Below are the code and all the weights of a small trained network. Each question names an input and a class and asks about switching units off, where a switched-off unit gives its printed mean instead of its output.

import numpy as np


def w(rows, s, z=0):
    codes = np.array(rows[::2]) - 128.0
    scale = np.full(codes.shape[1], s)
    scale[-1] = z or s
    return codes * scale


def f(y):
    return np.maximum(y, 0)


def log_softmax(a):
    a = a - a.max(-1, keepdims=True)
    return a - np.log(np.exp(a).sum(-1, keepdims=True))


def net(x, mask):
    res = np.array(x, float).reshape(1, 7) / 4 @ E
    y = f(res @ A[0][:, :-1].T + A[0][:, -1])
    res = res + np.where(mask, y, B[0][:, -1]) @ B[0][:, :-1]
    return log_softmax(res[-1] @ U[:, :-1].T + U[:, -1])


A, B = {}, {}
E = w([
[124,140,120,129,130],'x0',
[123,123,128,125,124],'x1',
[138,114,135,135,136],'x2',
[185,127,87,10,118],'x3',
[70,49,28,161,135],'x4',
[119,126,126,124,114],'x5',
[193,157,81,162,48],'x6',
],0.012)
A[0] = w([
[87,79,92,179,155,158],'neuron 1',
[98,142,169,121,115,3],'neuron 2',
[128,152,162,246,68,87],'neuron 3',
[136,81,55,132,124,170],'neuron 4',
[74,87,137,182,177,208],'neuron 5',
[114,157,200,95,156,211],'neuron 6',
[234,136,116,86,107,125],'neuron 7',
[103,103,100,153,140,128],'neuron 8',
[140,58,145,132,137,79],'neuron 9',
],0.013,0.0036)
B[0] = w([
[81,212,144,171,92,231],'neuron 1',
[70,114,134,147,154,149],'neuron 2',
[161,2,71,13,190,248],'neuron 3',
[79,75,82,43,246,215],'neuron 4',
[44,196,175,116,113,249],'neuron 5',
[192,46,61,66,206,229],'neuron 6',
[184,184,204,146,63,238],'neuron 7',
[113,177,168,166,61,184],'neuron 8',
[106,118,100,184,121,153],'neuron 9',
],0.0088,0.011)
U = w([
[83,81,119,75,236,198],'0',
[177,87,74,36,160,253],'1',
[102,255,233,192,7,2],'2',
],0.0082,0.00093)

Each question gives the input, the list of numbers given to net, and the class t.
The units are the neurons (one row each of A and B). Each row of codes is followed by its name. A weight is (code - 128) times the scale printed after its matrix; where a second scale follows, it is the last column's (A, B and U).
mask holds one flag per neuron, in row order. A switched-off neuron (its flag False) gives its mean, the last column of its row in B, instead of its output. The means were averaged over made-up inputs and are rounded, as every weight is.
A unit's drop is (log p(t) with every unit on - log p(t) with that unit switched off) / (log p(t) with every unit on - log p(t) with every unit switched off).
most important unit: the unit with the biggest drop
k most important neurons: the k neurons with the biggest drops, biggest first
drop of u: that unit's drop, to one decimal
input [-5,-1,7,-6,-1,4,5], class 1: most important unit -> neuron 3
input [-2,-1,-6,2,-1,5,1], class 2: 3 most important neurons -> neuron 3; neuron 4; neuron 6
input [-3,-6,7,-6,6,-3,-1], class 2: 4 most important neurons -> neuron 1; neuron 5; neuron 8; neuron 6
input [-8,-1,7,4,-2,1,2], class 2: 2 most important neurons -> neuron 3; neuron 7
input [1,5,-4,0,2,0,0], class 2: 2 most important neurons -> neuron 3; neuron 6
input [-1,7,-3,7,-2,0,3], class 2: 2 most important neurons -> neuron 7; neuron 3
input [8,5,6,4,-4,0,1], class 2: 2 most important neurons -> neuron 3; neuron 7
input [2,0,-7,-6,-2,1,1], class 1: 2 most important neurons -> neuron 3; neuron 4
input [6,-5,6,-8,-3,7,1], class 1: 2 most important neurons -> neuron 3; neuron 4
input [-1,7,-6,6,-8,8,8], class 2: drop of neuron 7 -> 0.2
input [-6,8,-1,-7,4,5,8], class 0: drop of neuron 6 -> 0.1
input [1,-6,6,4,-4,-7,7], class 2: drop of neuron 9 -> 0.0
